Here is a tiny trained network, its code and every weight. The questions are about switching its units off for an input and a class, where a switched-off unit gives its printed mean instead of its output.

import numpy as np


def w(rows, s, z=0):
    codes = np.array(rows[::2]) - 128.0
    scale = np.full(codes.shape[1], s)
    scale[-1] = z or s
    return codes * scale


def f(y):
    return y / 2 * (1 + np.tanh(0.7978845608 * (y + 0.044715 * y**3)))


def log_softmax(a):
    a = a - a.max(-1, keepdims=True)
    return a - np.log(np.exp(a).sum(-1, keepdims=True))


def net(x, mask):
    res = np.array(x, float).reshape(1, 7) / 4 @ E
    y = f(res @ A[0][:, :-1].T + A[0][:, -1])
    res = res + np.where(mask, y, B[0][:, -1]) @ B[0][:, :-1]
    return log_softmax(res[-1] @ U[:, :-1].T + U[:, -1])


A, B = {}, {}
E = w([
[183,89,44,108,147,129,173,100],'x0',
[106,140,108,136,105,175,254,114],'x1',
[196,169,136,135,50,32,173,113],'x2',
[170,189,79,140,82,171,84,127],'x3',
[131,34,101,111,84,117,88,105],'x4',
[103,77,154,131,111,203,191,117],'x5',
[50,175,88,138,87,125,157,131],'x6',
],0.0051)
A[0] = w([
[96,142,111,129,146,186,190,126,247],'neuron 0',
[121,148,133,127,142,160,156,124,160],'neuron 1',
[145,70,159,117,164,121,75,127,190],'neuron 2',
[83,145,74,127,145,52,209,127,71],'neuron 3',
[190,109,54,121,144,123,7,120,107],'neuron 4',
[121,31,175,131,196,114,96,123,108],'neuron 5',
[102,138,94,126,145,104,164,128,91],'neuron 6',
[241,134,115,129,70,48,204,117,102],'neuron 7',
[75,100,87,125,123,155,197,126,126],'neuron 8',
[82,187,169,133,88,82,16,130,97],'neuron 9',
[102,38,110,126,85,228,170,121,56],'neuron 10',
[77,166,149,121,105,102,87,142,103],'neuron 11',
[141,108,130,134,134,129,95,134,223],'neuron 12',
[170,128,88,124,135,126,47,133,128],'neuron 13',
[139,142,128,132,127,125,80,132,221],'neuron 14',
[140,227,168,133,184,199,160,133,45],'neuron 15',
[121,68,162,124,168,121,104,130,135],'neuron 16',
],0.014,0.0015)
B[0] = w([
[85,140,107,139,145,186,189,130,211],'neuron 0',
[122,141,125,132,137,161,149,136,152],'neuron 1',
[129,86,158,93,172,126,87,137,203],'neuron 2',
[98,119,118,96,180,42,176,108,185],'neuron 3',
[195,130,37,137,173,148,64,117,254],'neuron 4',
[123,72,213,89,146,145,87,152,219],'neuron 5',
[106,124,125,121,152,101,150,129,143],'neuron 6',
[253,123,171,108,69,76,211,122,245],'neuron 7',
[63,94,98,120,144,142,167,83,203],'neuron 8',
[59,165,134,162,64,74,63,128,215],'neuron 9',
[106,63,107,155,40,199,125,95,233],'neuron 10',
[102,153,146,152,107,88,120,139,159],'neuron 11',
[133,116,125,115,140,120,98,127,159],'neuron 12',
[152,127,61,127,147,122,95,124,202],'neuron 13',
[126,131,113,135,123,114,86,110,163],'neuron 14',
[161,205,153,158,160,188,126,174,194],'neuron 15',
[122,97,173,97,136,146,106,141,181],'neuron 16',
],0.03,0.0071)
U = w([
[36,206,150,193,44,43,64,148,180],'0',
[239,135,182,89,54,58,200,117,181],'1',
[116,59,244,40,183,131,63,184,164],'2',
[121,238,157,182,197,207,163,216,112],'3',
[44,65,87,160,44,209,170,65,63],'4',
[41,132,85,75,234,69,205,89,2],'5',
[191,132,3,129,191,115,42,113,178],'6',
],0.0042,0.00079)

Each question gives the input, the list of numbers given to net, and the class t.
The units are the neurons (one row each of A and B). Each row of codes is followed by its name. A weight is (code - 128) times the scale printed after its matrix; where a second scale follows, it is the last column's (A, B and U).
mask holds one flag per neuron, in row order. A switched-off neuron (its flag False) gives its mean, the last column of its row in B, instead of its output. The means were averaged over made-up inputs and are rounded, as every weight is.
A unit's drop is (log p(t) with every unit on - log p(t) with that unit switched off) / (log p(t) with every unit on - log p(t) with every unit switched off).
The circuit of an input: a set's keep is (log p(t) with only the set's units on - log p(t) with every unit switched off) / (log p(t) with every unit on - log p(t) with every unit switched off). Starting from the 12 units with the biggest drops (on a tie, the unit counted first), units are removed one at a time, each time the one whose removal leaves the highest keep (on an exact tie, the one counted first), for as long as the keep stays at least 0.8.
circuit, biggest first: the units of the circuit, biggest drop first
k most important neurons: the k neurons with the biggest drops, biggest first
drop when u is switched off: that unit's drop, to one decimal
input [-2,-4,2,6,-4,7,-5], class 3: 4 most important neurons -> (neuron 4; neuron 15; neuron 7; neuron 10)
input [-2,-4,-6,-4,3,-6,5], class 0: circuit, biggest first -> (neuron 9)
input [1,-8,1,-6,-5,6,5], class 2: 2 most important neurons -> (neuron 7; neuron 10)
input [-6,0,6,-5,0,-1,1], class 0: 2 most important neurons -> (neuron 9; neuron 11)
input [-2,2,6,3,-5,8,2], class 3: 3 most important neurons -> (neuron 15; neuron 0; neuron 1)
input [-4,1,-3,-2,0,-6,-4], class 2: circuit, biggest first -> (neuron 5; neuron 2)
input [0,-2,4,-2,6,6,-2], class 2: 2 most important neurons -> (neuron 5; neuron 2)
input [5,-4,-5,-1,3,-1,-6], class 2: 3 most important neurons -> (neuron 5; neuron 2; neuron 16)
input [-5,8,7,-7,-5,7,2], class 5: 2 most important neurons -> (neuron 3; neuron 8)
input [3,5,7,-3,-1,8,8], class 5: 4 most important neurons -> (neuron 3; neuron 8; neuron 6; neuron 9)
input [-4,-1,-6,6,-5,0,2], class 3: 2 most important neurons -> (neuron 15; neuron 10)
input [-5,0,-5,3,-6,-2,3], class 3: 2 most important neurons -> (neuron 15; neuron 10)
input [-4,-6,-3,0,-6,5,8], class 0: drop when neuron 9 is switched off -> 0.8
input [-1,-8,7,-4,-7,1,-6], class 1: drop when neuron 7 is switched off -> 2.2
input [3,-3,-5,0,-1,1,-4], class 2: drop when neuron 2 is switched off -> 0.1
input [3,4,2,5,0,1,8], class 5: circuit, biggest first -> (neuron 3)
